Below is a small trained network, with its code and all its weights. Each question gives an input and a target symbol and asks what happens when units are switched off, that is, made to give their printed mean instead of their output.

import numpy as np


def w(rows, s, z=0):
    codes = np.array(rows[::2]) - 128.0
    scale = np.full(codes.shape[1], s)
    scale[-1] = z or s
    return codes * scale


def f(y):
    return np.maximum(y, 0)


def softmax(a):
    e = np.exp(a - a.max(-1, keepdims=True))
    return e / e.sum(-1, keepdims=True)


def log_softmax(a):
    a = a - a.max(-1, keepdims=True)
    return a - np.log(np.exp(a).sum(-1, keepdims=True))


def net(x, mask):
    ids = ['ΛΠΣΦαβγδζηξτψ'.index(c) for c in x.split()]
    T = len(ids)
    res = E[ids] + P[:T]
    r = res
    for j in range(3):
        rows = slice(2 * j, 2 * j + 2)
        q, k, v = (r @ M[0][rows].T for M in (Q, K, V))
        z = softmax(np.where(np.tri(T) > 0, q @ k.T / 2**0.5, -1e9)) @ v
        o = O[0][rows]
        res = res + np.where(mask[j], z, o[:, -1]) @ o[:, :-1]
    y = f(res @ A[0][:, :-1].T + A[0][:, -1])
    res = res + np.where(mask[3:19], y, B[0][:, -1]) @ B[0][:, :-1]
    return log_softmax(res[-1] @ U[:, :-1].T + U[:, -1])


Q, K, V, O, A, B = {}, {}, {}, {}, {}, {}
E = w([
[115,158,135,131,154,168,94,112,163,104,216,150],'Λ',
[125,122,178,123,97,203,204,144,92,102,126,117],'Π',
[116,113,134,109,170,158,112,166,99,117,64,73],'Σ',
[38,116,108,148,119,86,58,175,143,144,154,142],'Φ',
[197,129,120,95,189,133,142,7,205,85,124,112],'α',
[194,150,159,95,175,147,133,199,158,67,131,129],'β',
[85,118,131,115,56,115,119,120,116,109,164,225],'γ',
[65,98,94,106,90,145,91,64,101,154,89,116],'δ',
[115,70,75,74,139,103,196,147,156,98,110,166],'ζ',
[96,69,183,128,173,69,154,102,94,168,144,157],'η',
[95,69,106,195,135,82,127,95,74,81,133,129],'ξ',
[33,163,67,212,133,60,181,52,96,113,140,138],'τ',
[246,164,77,98,57,64,217,145,123,228,174,41],'ψ',
],0.014)
P = w([
[120,126,185,53,109,169,147,154,179,80,137,74],'0',
[134,110,136,86,131,157,145,139,122,119,148,114],'1',
[155,195,154,123,110,75,110,133,148,101,111,96],'2',
[63,92,158,162,97,144,152,136,248,127,127,101],'3',
[142,101,92,126,167,142,147,129,62,156,164,154],'4',
[157,179,108,170,159,67,111,106,91,164,122,144],'5',
[71,74,127,213,130,136,139,119,203,156,146,152],'6',
[143,99,97,121,166,144,145,131,59,158,154,159],'7',
],0.014)
Q[0] = w([
[208,149,99,100,133,86,153,117,13,120,123,36],'H0',
[20,143,87,181,64,103,1,130,178,133,91,111],'H0',
[114,136,110,244,67,105,143,83,201,123,142,114],'H1',
[12,69,126,223,150,81,133,104,189,92,96,169],'H1',
[213,159,61,44,125,123,143,154,27,125,86,168],'H2',
[221,205,152,54,127,194,99,126,81,162,97,96],'H2',
],0.06)
K[0] = w([
[56,117,195,99,153,189,37,134,158,113,102,167],'H0',
[126,207,93,197,120,27,101,159,198,238,156,147],'H0',
[174,116,5,163,131,87,155,73,119,196,190,149],'H1',
[165,124,77,126,169,60,126,149,3,172,100,202],'H1',
[161,84,101,32,112,117,184,201,196,86,103,144],'H2',
[184,208,148,67,114,170,108,141,234,96,131,85],'H2',
],0.059)
V[0] = w([
[91,142,134,133,149,157,149,87,138,63,72,144],'H0',
[103,139,76,130,109,143,128,158,138,152,150,112],'H0',
[220,11,208,137,85,116,24,142,127,158,123,138],'H1',
[105,109,126,106,164,155,85,151,135,62,23,254],'H1',
[106,175,211,66,158,74,167,99,140,212,111,163],'H2',
[69,124,153,38,77,169,86,115,138,131,178,34],'H2',
],0.0091)
O[0] = w([
[113,131,160,95,154,130,105,89,147,86,73,163,251],'H0',
[125,146,135,122,106,99,123,170,130,154,148,126,88],'H0',
[161,67,189,163,114,137,72,107,155,143,143,107,90],'H1',
[70,108,140,149,145,182,80,159,148,73,57,194,88],'H1',
[96,151,186,136,137,110,154,140,127,240,85,149,22],'H2',
[152,91,54,230,197,113,98,101,4,212,150,232,38],'H2',
],0.0046,0.0027)
A[0] = w([
[179,244,166,185,120,176,101,94,85,52,112,152,102],'N0',
[117,96,169,46,210,207,122,174,69,142,177,119,46],'N1',
[149,88,158,84,134,170,135,166,3,116,91,79,130],'N2',
[102,83,53,90,117,235,110,187,124,151,125,177,127],'N3',
[99,136,96,29,148,230,63,152,74,181,158,75,69],'N4',
[236,238,139,147,182,145,73,200,132,116,146,143,89],'N5',
[175,247,122,171,76,70,79,174,104,81,160,151,16],'N6',
[231,140,171,103,180,198,160,174,86,102,98,139,45],'N7',
[135,143,116,52,21,138,72,108,61,148,124,164,98],'N8',
[122,120,187,60,145,108,99,188,61,94,192,174,125],'N9',
[128,137,163,69,82,253,126,118,76,169,183,164,22],'N10',
[201,124,94,149,129,80,55,163,99,132,65,85,83],'N11',
[135,52,154,119,72,152,104,144,207,151,117,116,32],'N12',
[95,191,115,90,85,81,141,133,164,110,91,85,90],'N13',
[134,132,123,170,136,204,132,156,222,229,68,186,24],'N14',
[152,241,115,121,104,90,105,79,120,158,25,69,2],'N15',
],0.013,0.0085)
B[0] = w([
[197,107,103,173,105,129,152,94,62,164,173,166,174],'N0',
[179,143,81,85,86,154,125,113,202,167,87,239,210],'N1',
[54,106,101,166,145,163,123,116,168,171,145,95,253],'N2',
[126,167,137,70,98,88,122,131,160,89,155,31,235],'N3',
[129,159,204,190,182,104,109,84,174,167,166,163,170],'N4',
[83,84,160,182,21,98,87,82,218,89,139,129,165],'N5',
[73,95,60,46,221,113,119,93,147,232,90,108,171],'N6',
[140,103,46,130,169,8,127,195,63,147,86,113,169],'N7',
[142,63,119,125,36,143,105,152,76,149,62,150,159],'N8',
[141,103,194,128,148,131,121,190,102,107,152,157,240],'N9',
[109,217,31,129,142,156,123,92,58,85,192,172,151],'N10',
[214,158,161,80,177,198,162,182,141,75,69,114,167],'N11',
[125,84,125,153,201,168,97,140,72,143,169,138,195],'N12',
[130,144,110,200,95,122,156,136,137,131,76,182,220],'N13',
[142,98,129,11,53,96,117,106,134,178,120,184,149],'N14',
[105,143,128,77,135,154,75,182,128,64,243,130,163],'N15',
],0.017,0.0054)
U = w([
[183,158,130,148,125,148,124,80,167,94,194,182,64],'Λ',
[103,150,53,126,147,137,155,176,123,136,177,164,2],'Π',
[97,170,127,135,204,102,89,167,169,197,59,99,91],'Σ',
[153,205,255,143,181,29,90,176,75,143,140,114,224],'Φ',
[226,143,126,90,228,68,124,48,64,107,84,117,225],'α',
[148,94,106,151,121,68,99,159,155,115,120,149,34],'β',
[146,133,115,107,89,145,82,182,60,105,106,162,124],'γ',
[104,156,126,131,63,138,82,40,130,185,125,92,150],'δ',
[127,109,96,15,85,122,205,113,213,81,153,95,97],'ζ',
[119,55,164,76,108,166,205,134,113,215,128,222,48],'η',
[49,33,101,198,199,206,112,162,141,39,162,92,176],'ξ',
[97,208,141,178,69,107,204,134,131,104,53,163,214],'τ',
[200,120,117,200,44,135,237,212,121,254,193,50,114],'ψ',
],0.0046,0.0059)

Each question gives the input, a string of symbols that net reads in full, and the target symbol t.
The units are the heads (2 rows each of Q, K, V and O) and the neurons (one row each of A and B). Each row of codes is followed by its name. A weight is (code - 128) times the scale printed after its matrix; where a second scale follows, it is the last column's (O, A, B and U).
mask holds one flag per unit, heads first, then neurons. A switched-off unit (its flag False) gives its mean, the last column of its rows in O or B, instead of its output. The means were averaged over made-up inputs and are rounded, as every weight is.
A unit's drop is (log p(t) with every unit on - log p(t) with that unit switched off) / (log p(t) with every unit on - log p(t) with every unit switched off).
The circuit of an input: a set's keep is (log p(t) with only the set's units on - log p(t) with every unit switched off) / (log p(t) with every unit on - log p(t) with every unit switched off). Starting from the 12 units with the biggest drops (on a tie, the unit counted first), units are removed one at a time, each time the one whose removal leaves the highest keep (on an exact tie, the one counted first), for as long as the keep stays at least 0.8.
units of the circuit, in order: the units of the circuit, biggest drop first
most important unit: the unit with the biggest drop
k most important neurons: the k neurons with the biggest drops, biggest first
which heads matter: for each layer, one digit per head in row order, 1 if its drop is at least 0.15 and else 0, layers parted by /
input ξ ξ ζ ζ β γ, target η: which heads matter : 000
input η ξ ξ Π, target ξ: which heads matter : 001
input ξ Φ ξ Λ ψ ξ Φ, target ψ: most important unit : H1
input η α ζ ζ δ, target δ: which heads matter : 000
input β ξ τ, target Π: units of the circuit, in order : (N15 N6 H1 N13)
input ξ ζ ζ Σ, target ζ: units of the circuit, in order : (N3 H1 N14)
input β η ζ ζ, target η: units of the circuit, in order : (N14 H2)
input ξ Σ ζ Φ, target ζ: which heads matter : 011
input ξ α ξ ξ ζ ξ ξ ζ, target ζ: which heads matter : 000
input η ξ ξ δ, target ξ: which heads matter : 001
input η ζ ξ ξ ξ, target ξ: units of the circuit, in order : (N2 N1)
input α η η δ, target η: units of the circuit, in order : (N14 H2)
input ξ γ η γ ξ η ζ, target ξ: units of the circuit, in order : (H2 N12)
input α Π ξ η ζ β ζ Λ, target Λ: units of the circuit, in order : (N1 N10 N4)
input ζ β τ ξ, target τ: units of the circuit, in order : (H1 N13 H2)
input ξ η ξ δ ζ τ, target Π: 3 most important neurons : (N15 N6 N13)
input δ α Σ, target ξ: which heads matter : 000
input ψ ξ ξ γ, target ξ: most important unit : N12
input ξ γ η γ, target η: units of the circuit, in order : (H2 N14)
input ξ τ α, target Λ: most important unit : N15
input ζ γ Φ, target Σ: which heads matter : 000
